Below are the code and all the weights of a small trained network. Each question names an input and a class and asks about switching units off, where a switched-off unit gives its printed mean instead of its output.

import numpy as np


def w(rows, s, z=0):
    codes = np.array(rows[::2]) - 128.0
    scale = np.full(codes.shape[1], s)
    scale[-1] = z or s
    return codes * scale


def norm(h):
    return h / np.sqrt((h * h).mean(-1, keepdims=True) + 1e-5)


def f(y):
    return np.maximum(y, 0)


def log_softmax(a):
    a = a - a.max(-1, keepdims=True)
    return a - np.log(np.exp(a).sum(-1, keepdims=True))


def net(x, mask):
    res = np.array(x, float).reshape(1, 2) / 4 @ E
    u = 0
    for l in range(2):
        y = f(norm(res) @ A[l][:, :-1].T + A[l][:, -1])
        res = res + np.where(mask[u : u + 15], y, B[l][:, -1]) @ B[l][:, :-1]
        u += 15
    return log_softmax(norm(res)[-1] @ U[:, :-1].T + U[:, -1])


A, B = {}, {}
E = w([
[39,157,193,105,68],'x0',
[41,40,195,105,254],'x1',
],0.0088)
A[0] = w([
[32,203,159,99,39,115],'0.n1',
[37,127,128,89,91,105],'0.n2',
[99,140,132,43,5,3],'0.n3',
[142,73,100,173,157,114],'0.n4',
[173,80,157,96,166,133],'0.n5',
[146,87,85,144,122,99],'0.n6',
[181,232,70,119,132,105],'0.n7',
[113,138,202,220,69,151],'0.n8',
[94,149,114,117,166,118],'0.n9',
[2,126,64,88,113,99],'0.n10',
[237,153,129,243,86,108],'0.n11',
[144,108,164,103,159,103],'0.n12',
[158,61,105,217,52,144],'0.n13',
[97,156,105,150,152,95],'0.n14',
[71,115,177,111,155,148],'0.n15',
],0.0092,0.0046)
B[0] = w([
[177,14,161,166,33,255],'0.n1',
[129,164,112,81,102,207],'0.n2',
[251,160,254,188,73,191],'0.n3',
[129,84,170,155,44,177],'0.n4',
[124,183,135,184,90,188],'0.n5',
[79,159,162,91,63,156],'0.n6',
[54,131,104,105,161,224],'0.n7',
[164,105,186,158,76,194],'0.n8',
[141,158,82,168,86,160],'0.n9',
[117,174,102,104,121,195],'0.n10',
[106,120,100,37,221,248],'0.n11',
[113,118,74,182,129,167],'0.n12',
[88,129,151,85,184,194],'0.n13',
[128,133,151,135,126,128],'0.n14',
[173,172,80,131,105,240],'0.n15',
],0.0082,0.0063)
A[1] = w([
[167,112,40,76,97,166],'1.n1',
[42,222,78,142,133,81],'1.n2',
[174,93,182,245,152,1],'1.n3',
[147,148,64,36,196,219],'1.n4',
[137,103,109,195,125,71],'1.n5',
[130,43,107,191,111,19],'1.n6',
[128,79,173,173,168,122],'1.n7',
[123,99,26,128,41,196],'1.n8',
[92,133,107,55,94,59],'1.n9',
[55,116,185,111,70,3],'1.n10',
[144,178,64,62,219,225],'1.n11',
[121,254,121,202,79,70],'1.n12',
[75,189,105,17,74,76],'1.n13',
[215,73,194,101,123,139],'1.n14',
[197,111,24,57,171,65],'1.n15',
],0.0091,0.0037)
B[1] = w([
[77,89,132,93,186,195],'1.n1',
[103,155,219,112,146,186],'1.n2',
[137,60,57,185,83,180],'1.n3',
[229,238,88,133,75,248],'1.n4',
[155,118,61,144,123,157],'1.n5',
[126,113,101,182,122,161],'1.n6',
[174,130,136,203,54,165],'1.n7',
[72,168,114,114,254,212],'1.n8',
[140,16,49,104,126,175],'1.n9',
[165,113,87,102,192,178],'1.n10',
[200,243,157,152,109,253],'1.n11',
[122,68,197,138,92,173],'1.n12',
[105,55,50,163,135,224],'1.n13',
[165,178,207,141,122,193],'1.n14',
[88,95,52,59,135,205],'1.n15',
],0.0071,0.0069)
U = w([
[157,122,237,97,51,251],'0',
[161,221,69,65,149,229],'1',
[70,251,209,147,179,28],'2',
[40,62,111,67,147,70],'3',
[129,105,85,230,129,21],'4',
],0.027,0.0021)

Each question gives the input, the list of numbers given to net, and the class t.
The units are the neurons (one row each of A and B). Each row of codes is followed by its name. A weight is (code - 128) times the scale printed after its matrix; where a second scale follows, it is the last column's (A, B and U).
mask holds one flag per neuron, layer by layer. A switched-off neuron (its flag False) gives its mean, the last column of its row in B, instead of its output. The means were averaged over made-up inputs and are rounded, as every weight is.
A unit's drop is (log p(t) with every unit on - log p(t) with that unit switched off) / (log p(t) with every unit on - log p(t) with every unit switched off).
The circuit of an input: a set's keep is (log p(t) with only the set's units on - log p(t) with every unit switched off) / (log p(t) with every unit on - log p(t) with every unit switched off). Starting from the 12 units with the biggest drops (on a tie, the unit counted first), units are removed one at a time, each time the one whose removal leaves the highest keep (on an exact tie, the one counted first), for as long as the keep stays at least 0.8.
circuit, biggest first: the units of the circuit, biggest drop first
unit that matters most: the unit with the biggest drop
top k neurons: the k neurons with the biggest drops, biggest first
k most important neurons of layer l: the k neurons of layer l with the biggest drops, biggest first
drop when u is switched off: that unit's drop, to one decimal
input [4,8], class 2: circuit, biggest first : (0.n1, 0.n11)
input [3,6], class 2: circuit, biggest first : (0.n1)
input [1,-5], class 0: 2 most important neurons of layer 0 : (0.n3, 0.n15)
input [2,7], class 2: top 2 neurons : (0.n1, 0.n11)
input [0,3], class 2: top 2 neurons : (0.n1, 0.n3)
input [5,3], class 3: 3 most important neurons of layer 0 : (0.n3, 0.n2, 0.n10)
input [-1,5], class 4: top 2 neurons : (0.n11, 0.n7)
input [-4,1], class 4: top 2 neurons : (0.n4, 0.n2)
input [1,3], class 2: 2 most important neurons of layer 0 : (0.n11, 0.n1)
input [-5,1], class 4: 4 most important neurons of layer 0 : (0.n4, 0.n2, 0.n5, 0.n15)
input [-1,7], class 4: 2 most important neurons of layer 0 : (0.n11, 0.n7)
input [2,2], class 3: drop when 0.n4 is switched off : 0.0
input [-2,6], class 4: drop when 0.n11 is switched off : 0.5
input [-6,2], class 4: unit that matters most : 0.n4
input [3,-6], class 0: drop when 0.n3 is switched off : 3.2
